Here is a tiny trained network, its code and every weight. The questions are about switching its units off for an input and a target symbol, where a switched-off unit gives its printed mean instead of its output.

import numpy as np


def w(rows, s, z=0):
    codes = np.array(rows[::2]) - 128.0
    scale = np.full(codes.shape[1], s)
    scale[-1] = z or s
    return codes * scale


def f(y):
    return np.maximum(y, 0)


def softmax(a):
    e = np.exp(a - a.max(-1, keepdims=True))
    return e / e.sum(-1, keepdims=True)


def log_softmax(a):
    a = a - a.max(-1, keepdims=True)
    return a - np.log(np.exp(a).sum(-1, keepdims=True))


def net(x, mask):
    ids = ['δηθμπσφ'.index(c) for c in x.split()]
    T = len(ids)
    res = E[ids] + P[:T]
    r = res
    for j in range(2):
        rows = slice(2 * j, 2 * j + 2)
        q, k, v = (r @ M[0][rows].T for M in (Q, K, V))
        z = softmax(np.where(np.tri(T) > 0, q @ k.T / 2**0.5, -1e9)) @ v
        o = O[0][rows]
        res = res + np.where(mask[j], z, o[:, -1]) @ o[:, :-1]
    y = f(res @ A[0][:, :-1].T + A[0][:, -1])
    res = res + np.where(mask[2:6], y, B[0][:, -1]) @ B[0][:, :-1]
    return log_softmax(res[-1] @ U[:, :-1].T + U[:, -1])


Q, K, V, O, A, B = {}, {}, {}, {}, {}, {}
E = w([
[169,136,205,171,99,129,136,184],'δ',
[138,124,73,126,120,172,46,224],'η',
[110,230,131,102,163,196,185,144],'θ',
[130,222,77,112,90,8,187,163],'μ',
[160,67,75,95,87,134,139,50],'π',
[172,16,44,135,165,132,211,163],'σ',
[37,144,71,207,20,140,117,161],'φ',
],0.017)
P = w([
[81,225,186,112,236,79,2,12],'0',
[177,121,106,180,90,133,176,139],'1',
[160,119,118,162,67,165,170,155],'2',
[152,122,126,150,53,164,180,172],'3',
[158,121,129,163,66,164,184,169],'4',
[151,108,123,149,44,183,191,175],'5',
[149,125,126,159,47,181,184,172],'6',
[152,106,126,156,36,177,184,177],'7',
[147,123,124,161,35,180,185,184],'8',
[149,118,119,156,43,171,186,183],'9',
[150,125,112,159,36,171,180,193],'10',
[144,120,130,143,38,176,187,199],'11',
[154,115,121,166,33,165,186,182],'12',
],0.0076)
Q[0] = w([
[217,109,126,177,12,208,247,235],'head 0',
[43,56,134,61,123,138,22,228],'head 0',
[163,202,121,159,22,157,208,205],'head 1',
[3,188,141,52,245,93,142,60],'head 1',
],0.0066)
K[0] = w([
[70,134,185,121,208,119,33,45],'head 0',
[130,134,65,136,67,173,92,209],'head 0',
[118,174,187,32,254,87,42,75],'head 1',
[187,153,95,67,32,142,149,231],'head 1',
],0.0064)
V[0] = w([
[133,123,156,182,145,155,79,247],'head 0',
[48,106,109,137,91,131,59,130],'head 0',
[110,161,140,165,49,47,187,137],'head 1',
[168,100,109,135,114,101,154,139],'head 1',
],0.011)
O[0] = w([
[182,182,65,243,44,144,172,95,45],'head 0',
[90,95,80,115,54,51,246,168,140],'head 0',
[115,133,76,85,44,139,5,194,253],'head 1',
[25,178,1,69,167,234,137,166,14],'head 1',
],0.0077,0.005)
A[0] = w([
[68,164,2,84,124,136,158,96,196],'neuron 0',
[162,133,139,46,51,113,168,95,216],'neuron 1',
[157,92,192,154,125,135,222,95,2],'neuron 2',
[148,114,155,143,131,164,135,146,157],'neuron 3',
],0.0077,0.002)
B[0] = w([
[117,251,54,35,92,146,113,127,210],'neuron 0',
[175,158,100,122,178,92,2,184,254],'neuron 1',
[30,113,235,69,148,168,116,82,246],'neuron 2',
[177,144,168,254,252,94,99,169,167],'neuron 3',
],0.0077,0.0076)
U = w([
[138,92,192,176,134,125,79,157,4],'δ',
[213,131,83,220,117,170,127,126,104],'η',
[109,182,102,113,185,252,163,127,145],'θ',
[137,138,112,91,101,50,161,144,20],'μ',
[147,78,102,84,112,185,48,107,209],'π',
[98,21,78,111,186,126,191,185,228],'σ',
[2,101,126,143,42,146,163,79,188],'φ',
],0.0072,0.0029)

Each question gives the input, a string of symbols that net reads in full, and the target symbol t.
The units are the heads (2 rows each of Q, K, V and O) and the neurons (one row each of A and B). Each row of codes is followed by its name. A weight is (code - 128) times the scale printed after its matrix; where a second scale follows, it is the last column's (O, A, B and U).
mask holds one flag per unit, heads first, then neurons. A switched-off unit (its flag False) gives its mean, the last column of its rows in O or B, instead of its output. The means were averaged over made-up inputs and are rounded, as every weight is.
A unit's drop is (log p(t) with every unit on - log p(t) with that unit switched off) / (log p(t) with every unit on - log p(t) with every unit switched off).
The circuit of an input: a set's keep is (log p(t) with only the set's units on - log p(t) with every unit switched off) / (log p(t) with every unit on - log p(t) with every unit switched off). Starting from all 6 units, units are removed one at a time, each time the one whose removal leaves the highest keep (on an exact tie, the one counted first), for as long as the keep stays at least 0.8.
circuit, biggest first: the units of the circuit, biggest drop first
unit that matters most: the unit with the biggest drop
k most important neurons: the k neurons with the biggest drops, biggest first
heads that matter: for each layer, one digit per head in row order, 1 if its drop is at least 0.15 and else 0, layers parted by /
drop of u: that unit's drop, to one decimal
input φ μ μ μ η δ σ, target μ: 2 most important neurons -> (neuron 0; neuron 1)
input θ σ σ θ θ σ σ, target δ: 3 most important neurons -> (neuron 2; neuron 3; neuron 0)
input σ θ δ μ θ δ π δ σ, target θ: circuit, biggest first -> (head 1; head 0)
input δ μ μ σ, target η: heads that matter -> 10
input θ μ θ μ σ μ μ, target δ: heads that matter -> 11
input σ μ μ δ π μ σ μ δ δ δ σ η, target θ: 2 most important neurons -> (neuron 0; neuron 1)
input σ μ μ δ σ π, target θ: heads that matter -> 01
input π η δ π φ σ μ μ σ μ μ δ δ, target σ: unit that matters most -> head 0
input π δ σ θ μ θ μ θ μ π μ μ, target σ: circuit, biggest first -> (head 0; head 1)
input π θ η θ μ δ μ μ δ δ φ, target σ: 2 most important neurons -> (neuron 2; neuron 0)
input η μ μ η σ η σ δ μ σ, target φ: drop of head 0 -> 0.6
input η η δ μ μ μ η φ δ θ μ σ, target φ: drop of neuron 2 -> 1.1
input η θ δ μ μ δ δ θ, target φ: drop of head 1 -> 0.7
input δ σ μ θ μ π, target η: drop of neuron 1 -> 0.0
input η σ η θ μ π δ, target φ: unit that matters most -> neuron 2
input σ μ μ μ φ, target θ: 2 most important neurons -> (neuron 0; neuron 2)
input φ π φ μ θ μ σ μ η π, target μ: 2 most important neurons -> (neuron 2; neuron 0)
